Below is a small trained network, with its code and all its weights. Each question gives an input and a class and asks what happens when units are switched off, that is, made to give their printed mean instead of their output.

import numpy as np


def w(rows, s, z=0):
    codes = np.array(rows[::2]) - 128.0
    scale = np.full(codes.shape[1], s)
    scale[-1] = z or s
    return codes * scale


def norm(h):
    return h / np.sqrt((h * h).mean(-1, keepdims=True) + 1e-5)


def f(y):
    return np.maximum(y, 0)


def log_softmax(a):
    a = a - a.max(-1, keepdims=True)
    return a - np.log(np.exp(a).sum(-1, keepdims=True))


def net(x, mask):
    res = np.array(x, float).reshape(1, 3) / 4 @ E
    u = 0
    for l in range(2):
        y = f(norm(res) @ A[l][:, :-1].T + A[l][:, -1])
        res = res + np.where(mask[u : u + 4], y, B[l][:, -1]) @ B[l][:, :-1]
        u += 4
    return log_softmax(norm(res)[-1] @ U[:, :-1].T + U[:, -1])


A, B = {}, {}
E = w([
[100,137,33,94,76,114,66,141,129],'x0',
[39,135,83,58,211,53,110,172,234],'x1',
[153,138,70,102,93,4,192,185,165],'x2',
],0.002)
A[0] = w([
[219,113,131,166,89,102,166,122,110,118],'L0N0',
[189,86,196,147,96,178,136,73,73,66],'L0N1',
[98,145,100,109,78,133,64,107,105,4],'L0N2',
[142,141,254,155,197,143,126,167,192,227],'L0N3',
],0.003,0.0016)
B[0] = w([
[94,150,218,137,174,176,234,109,181,221],'L0N0',
[181,161,7,149,146,109,116,182,171,246],'L0N1',
[54,50,186,78,25,200,72,150,132,158],'L0N2',
[76,115,173,2,66,134,236,29,92,252],'L0N3',
],0.0024,0.0026)
A[1] = w([
[111,147,128,103,182,33,172,147,183,146],'L1N0',
[143,129,111,136,84,42,167,176,148,155],'L1N1',
[115,140,118,119,122,108,62,154,86,7],'L1N2',
[254,138,134,225,110,149,154,114,78,104],'L1N3',
],0.0047,0.0013)
B[1] = w([
[228,168,103,221,70,152,70,172,57,253],'L1N0',
[102,131,125,119,186,166,63,99,119,237],'L1N1',
[108,86,118,109,244,135,160,120,184,147],'L1N2',
[160,191,173,111,131,1,181,173,120,253],'L1N3',
],0.005,0.004)
U = w([
[183,178,212,133,97,40,254,139,82,151],'0',
[65,71,168,84,130,254,132,34,120,161],'1',
[193,167,77,193,119,128,45,201,105,148],'2',
[107,29,119,232,109,116,216,133,220,3],'3',
[58,44,90,93,155,97,119,153,230,100],'4',
],0.0091,0.0068)

Each question gives the input, the list of numbers given to net, and the class t.
The units are the neurons (one row each of A and B). Each row of codes is followed by its name. A weight is (code - 128) times the scale printed after its matrix; where a second scale follows, it is the last column's (A, B and U).
mask holds one flag per neuron, layer by layer. A switched-off neuron (its flag False) gives its mean, the last column of its row in B, instead of its output. The means were averaged over made-up inputs and are rounded, as every weight is.
A unit's drop is (log p(t) with every unit on - log p(t) with that unit switched off) / (log p(t) with every unit on - log p(t) with every unit switched off).
The circuit of an input: a set's keep is (log p(t) with only the set's units on - log p(t) with every unit switched off) / (log p(t) with every unit on - log p(t) with every unit switched off). Starting from all 8 units, units are removed one at a time, each time the one whose removal leaves the highest keep (on an exact tie, the one counted first), for as long as the keep stays at least 0.8.
circuit, biggest first: the units of the circuit, biggest drop first
top k neurons: the k neurons with the biggest drops, biggest first
k most important neurons of layer l: the k neurons of layer l with the biggest drops, biggest first
drop of u: that unit's drop, to one decimal
input [-8,1,-5], class 1: top 3 neurons -> (L0N3, L1N3, L1N0)
input [2,-3,6], class 2: circuit, biggest first -> (L1N1)
input [8,-3,3], class 1: circuit, biggest first -> (L1N3, L1N0)
input [0,8,-7], class 1: top 3 neurons -> (L1N3, L0N3, L0N1)
input [3,0,-1], class 1: top 4 neurons -> (L1N3, L1N0, L0N2, L0N1)
input [7,-2,4], class 4: 2 most important neurons of layer 1 -> (L1N0, L1N2)
input [-4,1,-2], class 1: top 2 neurons -> (L1N3, L0N3)
input [8,-7,-1], class 0: top 3 neurons -> (L1N3, L1N0, L1N1)
input [7,6,-7], class 4: 2 most important neurons of layer 1 -> (L1N0, L1N1)
input [8,0,-2], class 1: top 4 neurons -> (L1N3, L1N0, L0N2, L0N1)
input [1,-2,6], class 2: drop of L1N1 -> 0.2
input [-1,-3,-8], class 0: drop of L0N1 -> 0.1
input [-6,4,7], class 2: drop of L1N0 -> 0.5
input [1,-6,-4], class 0: drop of L0N0 -> 0.0
input [5,0,-8], class 1: circuit, biggest first -> (L1N0)
input [5,-5,-2], class 0: 3 most important neurons of layer 1 -> (L1N3, L1N0, L1N1)
